Below are the code and all the weights of a small trained network. Each question names an input and a class and asks about switching units off, where a switched-off unit gives its printed mean instead of its output.

import numpy as np


def w(rows, s, z=0):
    codes = np.array(rows[::2]) - 128.0
    scale = np.full(codes.shape[1], s)
    scale[-1] = z or s
    return codes * scale


def f(y):
    return np.maximum(y, 0)


def log_softmax(a):
    a = a - a.max(-1, keepdims=True)
    return a - np.log(np.exp(a).sum(-1, keepdims=True))


def net(x, mask):
    res = np.array(x, float).reshape(1, 7) / 4 @ E
    y = f(res @ A[0][:, :-1].T + A[0][:, -1])
    res = res + np.where(mask, y, B[0][:, -1]) @ B[0][:, :-1]
    return log_softmax(res[-1] @ U[:, :-1].T + U[:, -1])


A, B = {}, {}
E = w([
[105,157,178,143,120,147,117,130,166,69],'x0',
[175,126,104,158,176,99,86,126,118,85],'x1',
[207,202,98,43,173,28,130,225,122,83],'x2',
[157,72,118,163,103,194,55,98,124,66],'x3',
[108,115,50,197,165,75,127,99,53,112],'x4',
[88,232,61,131,60,123,74,2,110,195],'x5',
[77,182,146,117,98,91,79,93,38,87],'x6',
],0.0065)
A[0] = w([
[109,141,143,109,126,65,85,153,47,66,157],'n0',
[155,133,7,187,153,91,96,99,81,119,255],'n1',
[59,195,124,163,87,110,147,106,96,144,96],'n2',
[128,195,93,67,79,157,120,96,159,190,119],'n3',
[123,91,140,181,115,228,73,84,140,82,164],'n4',
[125,111,76,153,126,134,139,79,98,223,30],'n5',
],0.014,0.0042)
B[0] = w([
[195,147,79,171,145,106,77,115,89,145,205],'n0',
[161,160,145,161,102,115,12,99,63,106,247],'n1',
[44,143,133,91,127,120,168,72,154,129,206],'n2',
[124,52,142,187,108,170,93,119,104,114,225],'n3',
[76,81,148,164,70,173,105,87,133,181,238],'n4',
[207,152,120,125,164,109,107,188,126,101,197],'n5',
],0.011,0.013)
U = w([
[28,171,132,105,117,121,183,82,108,144,2],'0',
[194,189,107,144,157,91,81,146,50,59,177],'1',
[181,96,158,93,177,167,202,254,172,115,214],'2',
[100,99,144,196,69,182,79,68,81,172,207],'3',
],0.0069,0.0027)

Each question gives the input, the list of numbers given to net, and the class t.
The units are the neurons (one row each of A and B). Each row of codes is followed by its name. A weight is (code - 128) times the scale printed after its matrix; where a second scale follows, it is the last column's (A, B and U).
mask holds one flag per neuron, in row order. A switched-off neuron (its flag False) gives its mean, the last column of its row in B, instead of its output. The means were averaged over made-up inputs and are rounded, as every weight is.
A unit's drop is (log p(t) with every unit on - log p(t) with that unit switched off) / (log p(t) with every unit on - log p(t) with every unit switched off).
The circuit of an input: a set's keep is (log p(t) with only the set's units on - log p(t) with every unit switched off) / (log p(t) with every unit on - log p(t) with every unit switched off). Starting from all 6 units, units are removed one at a time, each time the one whose removal leaves the highest keep (on an exact tie, the one counted first), for as long as the keep stays at least 0.8.
units of the circuit, in order: the units of the circuit, biggest drop first
k most important neurons: the k neurons with the biggest drops, biggest first
drop of u: that unit's drop, to one decimal
input [3,8,2,0,-7,-6,3], class 2: units of the circuit, in order => (n1)
input [2,0,4,6,-1,-1,4], class 1: 2 most important neurons => (n3 n0)
input [3,2,-5,-7,-4,-3,3], class 2: units of the circuit, in order => (n1 n4)
input [4,4,-4,-4,7,5,4], class 1: 3 most important neurons => (n5 n1 n4)
input [-8,-8,0,-3,5,-1,3], class 1: 2 most important neurons => (n4 n5)
input [-3,3,-1,-8,1,5,-1], class 1: 2 most important neurons => (n4 n5)
input [7,7,-2,-1,3,-7,-6], class 2: 2 most important neurons => (n1 n3)
input [-8,-1,-1,-2,5,8,-5], class 1: 2 most important neurons => (n5 n4)
input [4,8,-4,-6,0,-7,7], class 1: 2 most important neurons => (n4 n0)
input [7,6,-4,-6,1,-8,7], class 1: 3 most important neurons => (n4 n0 n3)
input [-4,1,3,6,-3,-4,-1], class 2: drop of n1 => 0.6
input [-5,-1,-5,-5,3,-3,-4], class 2: drop of n0 => 0.1
input [7,5,4,-7,-5,1,-6], class 2: drop of n4 => 0.1
input [6,4,5,-1,-5,-4,-5], class 2: units of the circuit, in order => (n1)
